Each row of numbers belongs to one of the elements below and depends on some of the facts about them. Some rows are named. Which element is each other row?

Known rows:
-6	0	-1	5	12	17	6	-13	22	-24	-6	-14	-1	-19	5	-11	6	8	-23	13	-7	-11	22	-5	14	30	-28	7	-9	18	32	7	0	-4	38	5	15	-8	1	16	1	-3	15	-17	-1	-18	10	-10	15: toteve
-11	-6	-11	5	-9	14	-7	-12	-1	-31	3	-12	-4	-8	2	58	-16	12	-15	24	0	-18	1	1	19	14	4	2	-6	20	25	-4	-14	13	3	-7	17	0	13	10	-3	-11	-8	-19	-10	-24	9	-12	-11: zugruk
-9	-5	-11	-3	13	6	8	15	5	7	7	2	12	7	12	-27	9	6	29	-9	13	28	-15	-14	-10	-4	1	-8	-3	-13	-12	-3	-6	9	-13	-8	-7	2	-9	9	-29	3	1	-10	13	-25	-4	16	22: flabru
0	-12	7	4	18	-9	2	15	-25	11	-10	4	11	-21	11	27	-3	-12	-18	7	5	-24	7	4	-17	-16	27	10	0	-2	-11	12	-15	-7	-17	-5	-14	8	-9	-17	-28	-13	-12	-1	-11	17	2	-16	-19: megul
3	13	-7	8	17	16	2	-12	36	-24	-14	-12	-2	12	11	56	-18	13	-9	17	6	-6	22	4	20	19	-13	2	-2	-7	15	11	10	10	-2	-1	16	3	11	12	33	-7	1	-19	-1	-16	10	2	17: zeso
3	7	-2	7	17	-11	7	15	10	0	8	-1	9	16	13	-32	8	2	15	-27	15	27	-11	-14	-9	23	-13	-8	-2	-23	-28	13	12	1	-11	20	2	12	-9	12	-26	9	-4	-10	16	-21	-11	13	25: kazu
4	-5	-11	8	-27	-2	6	16	30	-17	10	-10	-17	-2	-13	20	10	6	4	-10	15	19	-13	-6	-16	-4	16	-9	1	-14	-27	-18	-14	9	3	-6	12	6	-12	-15	-31	1	5	32	-3	5	-4	1	-10: podes
-10	-16	-10	3	-26	3	4	13	-7	-20	11	-3	-2	-4	0	-8	8	11	18	17	13	16	-14	-11	-1	12	10	-8	1	-8	-23	-18	-18	13	-16	-5	-6	11	-2	5	-29	-4	-10	20	8	-24	-8	11	5: sorol
-7	-2	-11	0	16	6	7	15	7	8	6	3	14	4	11	-31	10	4	28	-10	14	28	-17	-15	-14	0	0	-7	-3	-6	-17	-2	-7	7	-15	-7	-8	0	-10	9	-32	4	3	-5	15	-25	-4	14	24: breplola
3	2	8	6	19	-21	5	14	-32	-14	-7	10	16	0	14	-5	-7	-12	-11	-27	12	-8	10	-2	-15	-27	32	10	-6	8	6	22	8	-18	-20	16	-18	3	-12	-4	-18	-16	-17	-19	-9	8	-2	-11	-9: klisime
3	-1	8	6	24	-21	7	16	-31	-14	-6	7	17	-3	15	-9	-5	-12	-19	-26	12	-10	12	2	-8	-22	30	9	-4	0	2	18	7	-17	-19	16	-14	8	-8	-10	-13	-14	-18	-14	-9	10	-4	-14	-11: stusker
-7	8	-11	12	-57	19	-12	-14	35	-33	7	-7	-15	6	-2	58	-18	15	-23	21	-7	-22	14	3	-17	33	15	0	-5	30	16	6	-18	-1	2	-2	17	-11	-2	13	-18	-12	14	0	-10	12	10	-15	-18: plidar
3	5	3	-25	20	-7	1	-11	-21	30	-12	6	19	-15	-18	-29	10	-8	-2	8	-11	-4	-1	2	11	10	-31	-4	11	-26	10	-17	0	-22	36	-5	-22	-23	17	7	22	-5	17	19	13	11	6	-1	-8: plesem
1	-3	8	3	2	15	-8	-12	1	17	10	12	-20	2	-3	-32	8	-9	32	-17	-23	14	-15	10	-17	-18	-4	11	-10	35	12	-3	15	7	-5	-1	16	-5	-10	0	26	21	15	-13	-11	15	1	13	2: skodar
-2	-4	-7	7	-43	13	5	12	28	-3	10	1	-13	-2	-4	-15	8	5	-7	-2	11	18	-14	-9	-18	17	7	-9	6	2	-26	-5	-17	9	-10	-5	-4	7	-9	3	-24	5	5	28	10	-4	-5	6	-3: drupli
5	7	7	-2	-31	-16	-7	-12	-33	-16	8	8	15	9	-22	-2	5	5	-22	11	-7	-6	-14	8	20	-15	-8	-10	16	-16	15	-7	3	-17	26	8	-21	-20	15	-3	7	-8	-14	33	8	14	0	-15	-17: boflim
-3	-2	3	11	-51	14	-1	-14	-26	-34	7	-12	-15	-11	-5	29	-7	14	-24	23	-8	-16	16	4	17	19	-13	-8	-3	32	26	13	-12	7	29	12	13	4	0	14	-15	-7	-8	-19	-10	-7	9	-17	-12: plinen
2	-11	8	-1	22	-28	6	16	-23	25	-9	1	14	-18	13	-36	4	-16	-19	-12	5	-21	20	-7	-4	5	23	10	-5	-17	-10	14	-1	-15	-19	12	-12	11	-3	-1	-8	-13	-5	-15	-8	8	-7	-13	-3: bugrudas
6	11	-6	6	19	-1	8	15	29	18	-3	-8	5	15	12	-22	9	3	24	-26	13	28	-5	-11	-6	6	-7	-10	4	-29	-24	10	11	9	-16	-1	7	13	-8	-4	-27	13	-3	-6	16	-21	-10	14	27: plafeti
4	7	-7	8	16	-1	6	15	31	-3	7	-7	0	13	6	-19	9	4	18	-23	14	29	-8	-12	-7	6	-1	-8	4	-21	-27	5	9	9	-11	1	6	11	-6	-2	-23	11	-5	8	15	-18	-9	13	23: lutrar

There are 2 kinds of fact about the elements: θ, π.
{boflim,faleplam,plinen} θ tima
{boflim} θ gitrus
{boflim,drera} θ tubik
{drupli} θ skodar
{drupli} θ rustom
{druribar,skegok} θ plaski
{druribar} θ plino
{druribar} θ plesem
{fakuflem} θ lutrar
{fakuflem,pedra,rire} θ plafeti
{fakuflem,fidu,fitu,libroste} θ skuvu
{fakuflem,faleplam,musteskir} θ kazu
{fakuflem,pemur} θ druleska
{faleplam} θ gostul
{faleplam} θ stusker
{faleplam} θ feve
{faleplam,vabos} θ klisime
{fidu,fitu,pedra} θ bruflom
{fidu,podes,teve} θ klama
{fitu} θ kloflem
{flugrek,neklubrir} θ nofo
{klaliplu} θ fatus
{klaliplu} θ skulon
{lestizan,musteskir,pedra} θ plidrira
{libroste} θ trano
{logro,saru,sorol} θ zaba
{logro} θ brefisus
{logro,platrobruk} θ flovak
{logro} θ druplo
{logro} θ fopa
{megul} θ dimi
{motrir,neklubrir} θ flemer
{murul,skegok} θ toteve
{murul,neklubrir,plinen} θ tririrun
{murul,musteskir} θ bugrudas
{murul} θ klazegrer
{musteskir} θ kladan
{musteskir,rafla} θ brebrol
{pedra,pemur,stebre,vagrek} θ rutru
{pedra,trupepe} θ zeso
{pedra} θ briskim
{pemur} θ drakik
{platrobruk} θ flegru
{platrobruk} θ skabrir
{plidar,tridre} θ podul
{plidar} θ tebun
{plidar} θ vate
{plinen} θ stokliflo
{podes} θ fafe
{podes} θ zatredil
{rafla} θ nulir
{rafla} θ botralor
{rafla} θ pudoskun
{rire} θ dugus
{saru} θ liski
{saru} θ stedos
{saru,zugruk} θ flabru
{saru} θ drusabun
{skegok} θ libi
{skegok} θ dalar
{skegok} θ kliklepam
{sofu,sorol} θ breplola
{stebre} θ mikluze
{stodruk} θ somar
{stodruk,vagrek} θ trifli
{stodruk} θ fosun
{trupepe} θ savi
{vabos} θ kotegran
{vabos} θ motra
{vagrek} θ satek
{boflim,botralor,drusabun,fafe,flegru,gitrus,kloflem,kotegran,murul,pedra,plesem,pudoskun,saru,satek,sofu,somar,suplu,tebun,teve,tubik} π a
{brebrol,bruflom,bugrudas,dalar,druleska,flemer,gostul,kleflo,klisime,liski,logro,megul,motrir,nulir,plidrira,rustom,rutru,stusker,trano,trupepe,vate} π b
{brefisus,faleplam,feve,flovak,flugrek,fopa,fosun,grudul,kliklepam,lestizan,libi,musteskir,plidar,plinen,podul,rafla,stebre,tima,toteve,tridre,trifli,vagrek,zatredil,zeso,zugruk} π c
{breplola,dimi,drakik,drera,drupli,druribar,dugus,fidu,flabru,kazu,klaliplu,klama,lutrar,mikluze,pemur,plafeti,platrobruk,plino,podes,skabrir,skulon,skuvu,sorol,stodal,stodruk,stokliflo,tririrun,vabos,zaba} π d
{briskim,druplo,fakuflem,fatus,fitu,kladan,klazegrer,libroste,motra,neklubrir,nofo,plaski,rire,savi,skegok,skodar,stedos,stotrum} π e

Rows to name:
No name comes twice in this set of rows, the named rows included.
-7	-16	5	-16	26	-23	4	16	-33	15	-11	5	17	-16	14	19	-6	-9	12	8	9	-19	-6	-2	-1	-26	31	12	-8	-7	7	11	-9	1	-19	-7	-13	7	-5	-4	-20	-13	-15	-15	-12	-3	4	-4	-14 -> liski
-4	6	-9	5	0	18	-3	-12	15	-32	-1	-10	-5	-1	5	44	-15	13	-19	15	-1	-17	18	2	9	19	-7	3	-5	18	23	8	-7	6	12	-3	18	-7	5	12	0	-9	6	-18	-8	-9	8	-10	-8 -> grudul
2	11	-2	10	6	15	5	-11	-29	-32	-2	-8	11	13	9	16	-13	12	-20	-12	6	14	21	-2	13	-9	-19	-1	-7	37	32	21	13	-8	25	21	13	-13	-7	13	10	-9	-5	-16	0	-20	10	-9	15 -> tima
3	-1	-1	7	-60	6	5	15	-18	-29	10	1	-10	9	-3	-22	9	9	-15	-11	11	24	-15	-7	-18	7	10	-8	6	8	-21	3	-14	8	-8	4	-8	11	-12	-2	-30	-2	-12	30	10	-9	-10	-4	-2 -> vabos
5	12	-4	-18	9	13	-9	-11	-20	34	-5	13	15	14	-19	-1	-9	-3	-8	-1	-2	-13	-8	3	-19	-3	-2	-2	10	-21	8	-1	4	-22	1	-2	-19	-23	9	13	25	-7	17	28	11	18	7	6	-16 -> tebun
2	-4	9	4	18	-14	8	16	-30	9	-17	5	15	-21	13	-14	6	-17	-16	-22	7	-15	17	-1	-14	-21	27	13	-4	14	7	16	-3	-16	-18	0	-17	2	-10	-7	-25	-10	-7	-17	-8	10	2	-12	-13 -> flemer
4	6	1	9	-33	11	7	13	32	-12	0	-8	-20	6	-4	0	6	7	-10	7	12	15	-13	-1	0	15	14	-9	14	-13	-26	-16	-15	15	-18	-4	-2	17	-5	-22	-29	10	-15	26	14	-7	-12	8	15 -> pemur
0	-14	8	4	7	5	-3	-10	-6	14	11	11	-21	-15	-3	-45	12	-13	24	-14	-24	12	-9	11	0	-1	-29	9	-11	31	14	-4	15	6	18	13	15	9	-7	5	29	26	15	-17	-10	9	-7	8	14 -> klazegrer
1	-6	8	3	6	9	-2	-12	-23	3	8	14	-21	-10	-6	-39	10	-15	28	-19	-25	23	-11	9	-9	-20	-23	10	-10	39	22	0	17	9	14	7	13	-2	-12	0	22	29	15	-17	-8	15	-1	12	15 -> nofo
5	-4	-10	7	-17	-13	6	14	33	-15	9	-12	-19	2	-13	22	11	7	6	-5	16	23	-10	-3	-5	-4	17	-9	5	-22	-27	-20	-4	13	-2	-6	15	13	-9	-19	-26	2	-6	30	0	4	-6	4	-6 -> fidu
4	8	-11	8	11	10	0	-10	31	-33	1	-12	2	2	-1	57	-5	11	-11	7	11	0	24	2	9	-6	-2	7	-8	9	8	8	11	-4	28	-2	18	-16	-3	12	19	-6	14	-18	-10	-2	11	-5	-7 -> zatredil
3	3	8	1	12	8	-6	-10	17	16	7	10	-21	10	-2	-28	7	-8	30	-11	-23	11	-9	8	-1	-24	-9	10	-9	18	3	-8	19	12	-10	-4	18	9	-5	-6	34	26	9	-14	-8	11	-4	17	12 -> savi

Now the same elements, written a new way:
Some rows with their names:
11	3	-3	9	-9	-3	4	-14	17	-1	18	5	-8	-7	-9	17	-3	-3	5	-1	8	4	-6	4	-3	2	0	-7	-7	16	16	7	8	6	-9	-7: rire
-1	4	-3	16	-9	5	26	-1	8	0	60	0	25	13	-8	14	25	-6	5	-4	10	0	12	-12	-4	-6	-2	-8	-8	13	11	5	10	4	-9	-7: neklubrir
-7	11	-3	-17	1	2	15	-12	-3	-1	7	27	-10	14	0	28	-9	1	6	-6	-14	8	11	-11	15	-9	-3	-4	18	16	6	1	-13	4	25	12: vagrek
1	5	-3	4	-9	6	-4	13	1	0	-7	2	0	-8	-6	-5	-7	-5	7	-4	-15	15	-11	8	-1	-8	49	-10	11	23	10	12	0	35	3	-8: fidu
-7	4	-2	3	12	34	-3	0	0	10	20	3	-8	7	4	26	-5	-6	6	-6	-16	-2	15	-3	0	-7	-9	-8	-2	12	-7	26	8	4	16	0: plinen
10	5	16	-12	-9	-6	-5	3	1	0	-5	3	-7	-4	-3	-7	-2	-1	10	-2	8	-6	24	-3	-3	2	-8	5	-4	2	-7	-1	-9	6	-7	11: stusker
-4	5	2	-18	-3	-6	-5	5	6	0	-5	0	-5	7	-6	-5	4	20	7	2	-13	4	-10	-6	16	-6	11	-6	-8	15	-3	0	-3	10	13	-6: plino
9	4	-2	-8	-9	-7	-3	-14	18	-1	23	3	-8	-4	-8	3	5	8	7	-3	17	0	5	-7	-2	2	1	-3	-8	4	11	14	8	8	-4	-7: briskim
7	4	-2	-5	-10	-7	-3	-13	17	-1	28	3	-8	-1	-8	1	11	6	6	-3	16	-1	6	-8	-2	2	-2	-3	-8	1	9	16	11	7	-4	-7: klazegrer
-4	5	-1	-19	-5	-6	-3	0	4	0	-4	1	-7	12	-6	-2	-1	22	8	-1	-13	5	-9	-9	18	-7	18	-1	-6	18	0	-2	-9	7	16	-3: mikluze
-7	5	4	-17	7	18	-4	1	-1	0	0	12	-9	5	4	3	-6	6	7	-3	-14	1	15	-10	15	-3	-8	-7	-7	2	-3	33	-3	7	14	-4: feve
-2	4	3	-19	-6	-4	-4	6	9	0	-5	0	-6	4	-6	-4	1	21	7	5	-13	4	-9	-3	17	-6	11	-7	-7	18	0	-1	-5	8	9	-6: dugus
1	5	5	-18	-9	2	-3	6	13	1	-6	0	-8	-2	-6	-2	-5	22	6	8	-13	6	-10	0	18	-7	12	-8	-7	25	4	0	-9	8	7	-6: plafeti
-1	4	1	-19	-5	-1	-3	6	13	1	-6	1	-7	5	-6	-6	-1	20	6	4	-14	5	-10	-3	16	-6	13	-7	-6	18	2	-1	-6	8	7	-6: lutrar
-4	5	-2	-14	-9	-7	-2	7	0	12	-4	3	-8	-8	-6	1	5	6	5	-4	-9	7	1	-13	-2	-7	-1	9	-6	-7	-6	3	2	22	4	-7: fafe
3	5	-3	-7	-1	7	-5	-4	23	20	-5	3	-10	-7	-1	31	6	2	6	-2	-16	0	10	-11	-4	-8	-7	20	-6	-7	-6	-1	14	17	3	1: tubik
-3	5	-1	-19	-4	-6	-3	2	7	0	-5	1	-7	10	-5	-3	0	22	8	0	-13	4	-10	-7	17	-8	17	-4	-6	18	2	-2	-8	7	13	-3: drakik
-6	4	-2	-18	2	-8	-4	6	0	1	-7	1	-2	9	6	1	10	-2	8	12	-11	8	-11	0	6	-8	9	2	-9	15	-1	4	-11	6	-1	-7: breplola
-7	6	-1	-18	6	12	-3	0	0	0	2	16	-8	9	5	2	-7	6	7	-3	-14	2	16	-11	17	-6	-8	-7	-7	2	-1	31	-6	6	15	-1: fosun
2	3	10	-19	-9	2	-5	7	12	5	-5	0	-7	-4	-6	-3	-1	20	7	6	-14	3	-11	3	15	-6	4	-7	-6	22	-4	0	-1	7	12	-6: kazu

Which element is each row?
No name comes twice in this set of rows, the named rows included.
-8	3	-2	0	7	7	-2	1	-2	0	-4	13	-8	1	11	12	-6	-5	6	-3	-14	6	-4	-4	7	-7	-9	-7	-6	8	-3	31	-4	5	9	-4 -> zugruk
-4	4	5	2	-10	4	3	13	1	27	16	2	-7	-8	-6	20	10	-5	3	-3	-14	4	-6	-13	-3	-7	-8	-6	-1	-5	-6	-1	4	6	0	-7 -> murul
1	5	8	6	-10	-2	7	12	-1	4	6	1	17	5	-1	-5	5	-7	5	-4	6	-5	24	-12	-2	-5	-6	-7	5	12	-5	-2	-13	3	-8	11 -> motrir
4	6	-2	10	1	16	-5	-7	22	24	-4	3	-10	-7	-2	48	7	-5	5	-3	-17	0	4	-2	-6	-9	-7	15	8	-6	-7	-2	22	10	4	3 -> boflim
5	4	0	-10	-11	-6	12	6	0	13	-4	14	-10	-11	-8	28	-8	4	4	-2	-14	14	-9	-12	1	-8	3	-6	22	-4	4	-1	-12	7	1	-6 -> pedra
5	5	-1	-17	-9	17	-2	15	26	1	-8	1	-2	-5	-5	-5	-7	11	9	6	-15	10	-9	3	12	-7	30	-8	-7	23	15	8	-8	21	-8	-7 -> skuvu
-8	5	-2	-2	1	24	17	11	-2	0	23	2	8	13	4	8	-5	-6	4	-5	-14	4	15	-12	15	-7	-7	-9	-6	13	1	26	-8	5	7	-3 -> flugrek
12	8	11	-17	-10	-6	-3	3	2	0	-6	4	-9	-4	-4	-5	-7	0	10	-2	8	-6	26	-5	-3	0	-7	2	3	6	-2	-2	-11	6	-8	12 -> druleska
-6	5	8	-6	0	15	-3	3	-1	0	7	11	-8	-6	-2	7	-7	-1	5	-3	-14	3	-2	-5	13	-4	-8	-7	-5	10	-6	33	-2	6	20	-6 -> rafla
11	14	2	-18	-11	-8	-1	-8	0	0	-5	8	-9	4	-5	-5	-7	4	8	-4	11	-6	26	-11	-2	-6	6	14	21	11	2	-5	-13	4	2	23 -> rutru
1	4	-2	-14	-8	-1	-3	4	14	17	-5	4	-9	-8	-5	18	5	7	5	-2	-15	3	7	-12	-2	-7	-7	13	-6	-7	-6	-1	5	15	-2	-5 -> gitrus

Now the same elements, written a new way:
Named rows:
8	-6	8	-40	11	-13	21	8	-15	4	-13	-3	6	16	-19: fakuflem
8	11	10	2	9	0	-12	-35	22	-1	5	-7	1	-22	7: brefisus
-15	3	11	-21	-13	-24	-9	5	27	-10	14	-49	22	4	-1: murul
9	-8	13	7	9	8	-5	2	-25	5	-6	6	11	-12	-4: fatus
14	-11	-1	13	14	-3	6	4	-22	-3	-3	-6	-10	-9	7: briskim
9	4	2	-6	5	-16	-42	1	-3	-19	28	-9	15	-6	8: somar
14	7	13	-20	-4	-27	13	-19	33	-4	-2	-16	-15	21	10: lestizan
4	-1	15	-6	-9	-5	-36	-44	20	-14	14	7	-14	-5	3: tima
0	0	-4	1	5	14	-9	-33	1	1	17	17	-7	1	7: vate
-21	-9	-22	23	4	13	-3	21	-24	-11	-11	31	-2	-2	-9: dimi
7	4	2	-8	2	-17	-47	3	-2	-17	27	-8	14	-10	7: pudoskun
12	-11	-1	15	10	3	-3	7	-20	-5	-5	-7	-12	-10	7: motra
18	5	2	-7	-7	-17	-29	18	0	-2	20	-23	-2	-15	14: kloflem
-9	-5	-14	-14	-11	11	14	44	-34	17	-14	37	-6	-13	-21: skuvu
-15	-8	-26	-17	-2	15	34	59	0	2	-21	3	-15	12	-18: podes
-21	-7	-6	20	-20	8	4	29	-42	11	-20	32	-1	-5	-12: kazu
-37	-14	-15	3	-13	2	-3	20	-9	-6	-24	9	-12	31	-24: drera
-38	-2	-20	8	-2	4	25	21	-10	5	-32	-3	1	12	-22: vabos
6	13	11	0	13	-4	-14	-39	23	0	5	-9	-2	-18	5: podul
-9	5	16	-19	9	-3	30	-22	52	-12	8	-28	13	1	5: flugrek

Which element is each row?
No name comes twice in this set of rows, the named rows included.
17	4	-2	-51	-8	-13	-8	40	29	-1	15	-41	-1	7	-4 -> teve
-18	1	4	-15	-3	14	47	-23	34	6	9	-18	10	10	4 -> motrir
-11	3	-16	26	10	31	8	45	1	11	-37	6	23	30	-23 -> sorol
7	0	11	6	-28	-22	-51	6	-5	1	14	-30	-15	-8	10 -> tubik
-14	-20	24	-10	-7	13	45	21	17	-15	-1	-15	28	9	-2 -> neklubrir
3	2	30	-25	-22	-16	-9	-25	31	7	-2	-10	-4	20	-8 -> faleplam

